Here is a tiny trained network, its code and every weight. The questions are about switching its units off for an input and a class, where a switched-off unit gives its printed mean instead of its output.

import numpy as np


def w(rows, s, z=0):
    codes = np.array(rows[::2]) - 128.0
    scale = np.full(codes.shape[1], s)
    scale[-1] = z or s
    return codes * scale


def f(y):
    return y / 2 * (1 + np.tanh(0.7978845608 * (y + 0.044715 * y**3)))


def log_softmax(a):
    a = a - a.max(-1, keepdims=True)
    return a - np.log(np.exp(a).sum(-1, keepdims=True))


def net(x, mask):
    res = np.array(x, float).reshape(1, 6) / 4 @ E
    y = f(res @ A[0][:, :-1].T + A[0][:, -1])
    res = res + np.where(mask, y, B[0][:, -1]) @ B[0][:, :-1]
    return log_softmax(res[-1] @ U[:, :-1].T + U[:, -1])


A, B = {}, {}
E = w([
[124,125,147,125,115,124],'x0',
[121,123,157,124,109,122],'x1',
[159,126,171,122,185,254],'x2',
[54,233,85,69,73,171],'x3',
[80,69,97,210,55,172],'x4',
[240,142,98,110,33,136],'x5',
],0.0093)
A[0] = w([
[136,142,148,92,137,114,55],'N1',
[170,176,160,91,172,83,110],'N2',
[139,137,177,162,152,221,40],'N3',
[193,137,149,121,92,119,73],'N4',
[109,81,103,173,99,172,124],'N5',
[163,95,153,157,166,95,48],'N6',
[59,215,94,83,87,156,85],'N7',
[153,128,158,113,139,232,77],'N8',
[154,72,134,174,151,68,84],'N9',
[190,94,145,171,149,108,91],'N10',
[46,120,163,122,206,96,101],'N11',
[158,150,149,79,168,121,88],'N12',
[135,92,158,158,170,113,70],'N13',
[162,116,157,123,170,199,111],'N14',
[170,155,148,74,173,66,61],'N15',
[110,137,94,147,106,34,97],'N16',
[116,144,120,94,103,154,40],'N17',
[117,148,119,155,160,140,153],'N18',
[157,120,130,108,109,144,169],'N19',
[98,114,128,164,118,144,34],'N20',
[142,159,147,121,159,106,61],'N21',
[107,114,99,221,83,146,27],'N22',
[106,133,83,152,103,2,4],'N23',
[212,137,108,125,76,121,120],'N24',
[168,76,131,134,134,118,76],'N25',
[13,113,157,159,214,107,117],'N26',
[112,88,125,193,93,156,39],'N27',
[245,147,105,115,50,143,136],'N28',
],0.015,0.0021)
B[0] = w([
[142,117,117,98,122,150,143],'N1',
[132,98,82,75,66,189,185],'N2',
[140,94,165,70,128,36,194],'N3',
[122,141,87,171,141,122,168],'N4',
[143,114,85,76,77,176,192],'N5',
[122,167,160,113,177,181,173],'N6',
[99,186,224,140,209,236,229],'N7',
[138,108,167,80,136,26,193],'N8',
[92,178,199,122,174,180,193],'N9',
[94,171,188,143,163,180,181],'N10',
[126,138,65,222,134,111,220],'N11',
[139,96,110,86,74,169,167],'N12',
[109,147,158,145,145,157,172],'N13',
[141,114,157,73,140,46,186],'N14',
[148,101,83,73,66,192,187],'N15',
[137,86,171,61,136,38,204],'N16',
[130,129,148,129,167,155,151],'N17',
[128,122,140,153,112,110,146],'N18',
[136,130,118,156,138,111,148],'N19',
[161,123,105,120,108,150,158],'N20',
[131,126,107,112,98,149,147],'N21',
[151,112,77,81,73,197,200],'N22',
[166,92,180,53,137,5,224],'N23',
[126,128,82,214,142,107,196],'N24',
[125,154,158,140,159,167,163],'N25',
[125,141,63,250,114,87,255],'N26',
[138,108,82,66,94,185,189],'N27',
[95,140,78,252,122,84,228],'N28',
],0.023,0.015)
U = w([
[86,172,54,216,119,71,109],'0',
[146,110,203,22,141,2,251],'1',
[55,240,226,86,202,217,44],'2',
[153,117,56,24,12,215,103],'3',
],0.0079,0.0018)

Each question gives the input, the list of numbers given to net, and the class t.
The units are the neurons (one row each of A and B). Each row of codes is followed by its name. A weight is (code - 128) times the scale printed after its matrix; where a second scale follows, it is the last column's (A, B and U).
mask holds one flag per neuron, in row order. A switched-off neuron (its flag False) gives its mean, the last column of its row in B, instead of its output. The means were averaged over made-up inputs and are rounded, as every weight is.
A unit's drop is (log p(t) with every unit on - log p(t) with that unit switched off) / (log p(t) with every unit on - log p(t) with every unit switched off).
The circuit of an input: a set's keep is (log p(t) with only the set's units on - log p(t) with every unit switched off) / (log p(t) with every unit on - log p(t) with every unit switched off). Starting from the 12 units with the biggest drops (on a tie, the unit counted first), units are removed one at a time, each time the one whose removal leaves the highest keep (on an exact tie, the one counted first), for as long as the keep stays at least 0.8.
units of the circuit, in order: the units of the circuit, biggest drop first
k most important neurons: the k neurons with the biggest drops, biggest first
drop when u is switched off: that unit's drop, to one decimal
input [-6,-3,7,3,7,6], class 1: units of the circuit, in order => N8
input [5,6,-7,0,7,-6], class 1: 2 most important neurons => N23; N16
input [-5,8,3,-8,-3,-7], class 2: 4 most important neurons => N9; N6; N10; N28
input [-8,-7,0,-6,-2,5], class 2: 3 most important neurons => N26; N10; N9
input [-1,5,7,8,-5,-8], class 0: 3 most important neurons => N26; N11; N9
input [-4,7,8,3,-7,-6], class 1: 2 most important neurons => N8; N3
input [8,-1,3,-8,-4,8], class 0: 3 most important neurons => N28; N24; N7
input [1,3,1,1,-8,-8], class 0: 2 most important neurons => N26; N11
input [6,-1,-7,-8,-8,3], class 2: 4 most important neurons => N9; N10; N6; N25
input [-1,3,5,-3,-1,-4], class 1: 4 most important neurons => N3; N28; N14; N8
input [5,6,7,2,-2,-7], class 0: 4 most important neurons => N26; N11; N23; N16
input [-4,-1,-5,6,-8,-7], class 3: 4 most important neurons => N15; N2; N28; N12
input [6,8,4,5,4,1], class 2: drop when N7 is switched off => 2.0
input [6,1,6,-7,1,-3], class 2: units of the circuit, in order => N10
input [-7,-1,-6,1,-6,3], class 1: drop when N19 is switched off => 0.0
input [-2,6,2,-7,8,-4], class 3: drop when N7 is switched off => 1.1
